Below is a small trained network, with its code and all its weights. Each question gives an input and a class and asks what happens when units are switched off, that is, made to give their printed mean instead of their output.

import numpy as np


def w(rows, s, z=0):
    codes = np.array(rows[::2]) - 128.0
    scale = np.full(codes.shape[1], s)
    scale[-1] = z or s
    return codes * scale


def norm(h):
    return h / np.sqrt((h * h).mean(-1, keepdims=True) + 1e-5)


def f(y):
    return np.maximum(y, 0)


def log_softmax(a):
    a = a - a.max(-1, keepdims=True)
    return a - np.log(np.exp(a).sum(-1, keepdims=True))


def net(x, mask):
    res = np.array(x, float).reshape(1, 2) / 4 @ E
    u = 0
    for l in range(2):
        y = f(norm(res) @ A[l][:, :-1].T + A[l][:, -1])
        res = res + np.where(mask[u : u + 3], y, B[l][:, -1]) @ B[l][:, :-1]
        u += 3
    return log_softmax(norm(res)[-1] @ U[:, :-1].T + U[:, -1])


A, B = {}, {}
E = w([
[89,77,153,159,135,134,180,209,121],'x0',
[166,89,80,111,246,48,147,147,93],'x1',
],0.011)
A[0] = w([
[75,3,119,142,232,43,210,163,56,154],'0.n1',
[16,97,216,236,99,218,217,209,210,53],'0.n2',
[106,215,144,183,56,174,151,148,172,3],'0.n3',
],0.0071,0.0054)
B[0] = w([
[193,87,99,205,219,54,144,150,105,254],'0.n1',
[25,104,174,81,114,184,196,105,244,235],'0.n2',
[168,155,105,54,47,171,112,111,38,170],'0.n3',
],0.011,0.012)
A[1] = w([
[130,141,147,116,110,112,58,181,141,100],'1.n1',
[136,188,185,152,3,134,12,118,25,1],'1.n2',
[159,152,61,198,115,67,116,149,23,108],'1.n3',
],0.0073,0.0056)
B[1] = w([
[80,54,155,155,184,125,183,111,141,130],'1.n1',
[193,165,139,249,255,89,187,184,202,214],'1.n2',
[86,120,122,119,54,150,88,195,18,254],'1.n3',
],0.0092,0.0049)
U = w([
[99,136,120,145,53,131,101,160,58,75],'0',
[141,202,96,30,97,109,10,63,80,112],'1',
[127,120,102,138,101,136,89,138,125,1],'2',
[81,150,153,62,3,191,141,112,157,205],'3',
[90,70,152,151,175,104,192,154,199,77],'4',
[185,222,132,191,163,134,112,99,170,229],'5',
[176,90,70,151,178,57,107,160,41,187],'6',
[133,107,131,130,93,124,84,118,116,30],'7',
],0.02,0.0044)

Each question gives the input, the list of numbers given to net, and the class t.
The units are the neurons (one row each of A and B). Each row of codes is followed by its name. A weight is (code - 128) times the scale printed after its matrix; where a second scale follows, it is the last column's (A, B and U).
mask holds one flag per neuron, layer by layer. A switched-off neuron (its flag False) gives its mean, the last column of its row in B, instead of its output. The means were averaged over made-up inputs and are rounded, as every weight is.
A unit's drop is (log p(t) with every unit on - log p(t) with that unit switched off) / (log p(t) with every unit on - log p(t) with every unit switched off).
The circuit of an input: a set's keep is (log p(t) with only the set's units on - log p(t) with every unit switched off) / (log p(t) with every unit on - log p(t) with every unit switched off). Starting from all 6 units, units are removed one at a time, each time the one whose removal leaves the highest keep (on an exact tie, the one counted first), for as long as the keep stays at least 0.8.
circuit, biggest first: the units of the circuit, biggest drop first
unit that matters most: the unit with the biggest drop
top k neurons: the k neurons with the biggest drops, biggest first
k most important neurons of layer l: the k neurons of layer l with the biggest drops, biggest first
drop of u: that unit's drop, to one decimal
input [-5,-5], class 5: circuit, biggest first => (0.n2)
input [-4,-4], class 5: circuit, biggest first => (0.n2, 1.n2)
input [-4,-8], class 5: circuit, biggest first => (1.n2, 0.n2)
input [-8,1], class 1: top 2 neurons => (0.n1, 0.n2)
input [-6,3], class 1: top 2 neurons => (0.n1, 0.n2)
input [-7,4], class 1: top 3 neurons => (0.n1, 1.n2, 0.n2)
input [-6,1], class 1: circuit, biggest first => (0.n1, 0.n2)
input [-2,-2], class 5: circuit, biggest first => (0.n2, 0.n1, 1.n2)
input [-2,1], class 1: circuit, biggest first => (0.n1, 0.n2, 0.n3, 1.n2)
input [-8,5], class 1: top 2 neurons => (0.n1, 1.n2)
input [-2,0], class 5: top 2 neurons => (0.n1, 0.n2)
input [-4,2], class 1: top 3 neurons => (0.n1, 0.n2, 1.n2)
input [-4,0], class 5: top 2 neurons => (0.n1, 0.n2)
input [-1,2], class 6: top neuron => (0.n2)
input [-5,2], class 1: 2 most important neurons of layer 0 => (0.n1, 0.n2)
input [-2,-4], class 5: top 2 neurons => (1.n2, 0.n2)
input [3,2], class 6: drop of 0.n1 => 0.4
input [6,-3], class 3: drop of 0.n1 => 0.1
input [4,5], class 6: drop of 0.n2 => 0.1
input [6,3], class 6: unit that matters most => 0.n1
